Below is a small trained network, with its code and all its weights. Each question gives an input and a class and asks what happens when units are switched off, that is, made to give their printed mean instead of their output.

import numpy as np


def w(rows, s, z=0):
    codes = np.array(rows[::2]) - 128.0
    scale = np.full(codes.shape[1], s)
    scale[-1] = z or s
    return codes * scale


def f(y):
    return np.maximum(y, 0)


def log_softmax(a):
    a = a - a.max(-1, keepdims=True)
    return a - np.log(np.exp(a).sum(-1, keepdims=True))


def net(x, mask):
    res = np.array(x, float).reshape(1, 2) / 4 @ E
    y = f(res @ A[0][:, :-1].T + A[0][:, -1])
    res = res + np.where(mask, y, B[0][:, -1]) @ B[0][:, :-1]
    return log_softmax(res[-1] @ U[:, :-1].T + U[:, -1])


A, B = {}, {}
E = w([
[54,91,128,61,221,129,54,205,2,135,114],'x0',
[167,243,20,169,83,171,117,209,122,84,130],'x1',
],0.0079)
A[0] = w([
[117,79,174,122,145,130,134,84,136,138,121,79],'N0',
[129,184,89,146,117,112,137,192,124,124,127,127],'N1',
[132,117,106,112,129,110,140,123,125,109,141,118],'N2',
[127,117,130,125,127,125,128,137,134,128,135,211],'N3',
[105,94,136,109,179,121,94,195,39,140,127,111],'N4',
[133,147,113,128,123,120,130,151,125,137,131,193],'N5',
[130,131,133,127,133,126,127,110,128,128,123,251],'N6',
[101,104,134,109,164,133,105,176,70,113,126,107],'N7',
[122,64,173,118,140,129,128,80,129,133,126,93],'N8',
[137,201,93,144,115,138,122,191,141,123,127,67],'N9',
[145,130,55,122,129,116,139,123,106,107,116,103],'N10',
[171,151,139,145,80,122,164,42,249,128,123,97],'N11',
[111,57,201,117,152,101,148,80,133,142,126,123],'N12',
[140,173,77,119,118,139,135,171,111,143,136,80],'N13',
],0.017,0.012)
B[0] = w([
[125,148,107,149,129,114,82,98,133,94,122,167],'N0',
[144,135,114,125,137,133,90,109,145,126,133,191],'N1',
[125,121,120,121,125,128,138,125,129,119,133,128],'N2',
[122,89,125,132,141,182,182,125,174,141,164,177],'N3',
[120,160,94,125,130,85,169,133,101,152,114,204],'N4',
[132,88,128,118,125,167,132,139,149,123,136,174],'N5',
[122,44,151,117,135,254,196,142,178,156,159,202],'N6',
[114,142,95,150,123,97,148,138,99,138,120,180],'N7',
[140,143,112,126,120,129,76,109,124,109,133,175],'N8',
[129,151,121,125,129,118,68,98,128,105,128,186],'N9',
[140,142,129,119,133,118,114,109,134,115,129,153],'N10',
[107,162,78,132,136,66,160,147,72,152,108,250],'N11',
[152,147,127,117,126,138,71,118,149,111,132,205],'N12',
[131,147,125,137,120,118,83,107,130,111,124,169],'N13',
],0.032,0.02)
U = w([
[93,161,76,137,142,79,195,147,31,176,93,86],'0',
[166,148,103,120,132,149,6,66,158,68,143,114],'1',
[128,42,136,107,132,203,204,159,176,144,168,254],'2',
[129,114,155,123,100,129,133,146,100,94,91,84],'3',
[159,128,172,93,126,106,138,149,109,112,112,88],'4',
[141,110,158,140,119,93,100,151,116,110,124,84],'5',
],0.012,0.005)

Each question gives the input, the list of numbers given to net, and the class t.
The units are the neurons (one row each of A and B). Each row of codes is followed by its name. A weight is (code - 128) times the scale printed after its matrix; where a second scale follows, it is the last column's (A, B and U).
mask holds one flag per neuron, in row order. A switched-off neuron (its flag False) gives its mean, the last column of its row in B, instead of its output. The means were averaged over made-up inputs and are rounded, as every weight is.
A unit's drop is (log p(t) with every unit on - log p(t) with that unit switched off) / (log p(t) with every unit on - log p(t) with every unit switched off).
The circuit of an input: a set's keep is (log p(t) with only the set's units on - log p(t) with every unit switched off) / (log p(t) with every unit on - log p(t) with every unit switched off). Starting from the 12 units with the biggest drops (on a tie, the unit counted first), units are removed one at a time, each time the one whose removal leaves the highest keep (on an exact tie, the one counted first), for as long as the keep stays at least 0.8.
circuit, biggest first: the units of the circuit, biggest drop first
most important unit: the unit with the biggest drop
top k neurons: the k neurons with the biggest drops, biggest first
drop of u: that unit's drop, to one decimal
input [3,3], class 2: circuit, biggest first : (N11 N12)
input [5,7], class 1: most important unit : N11
input [2,-3], class 2: circuit, biggest first : (N11 N9)
input [-7,7], class 0: top 4 neurons : (N11 N12 N8 N0)
input [-8,-8], class 0: top 3 neurons : (N11 N9 N1)
input [5,-6], class 1: top 4 neurons : (N12 N11 N8 N0)
input [3,-3], class 2: top 2 neurons : (N11 N9)
input [6,-7], class 1: top 2 neurons : (N12 N11)
input [4,6], class 1: drop of N11 : 2.2
input [-7,4], class 0: drop of N11 : 9.8
input [-7,3], class 0: drop of N11 : 8.9
input [0,-1], class 2: drop of N1 : 0.0
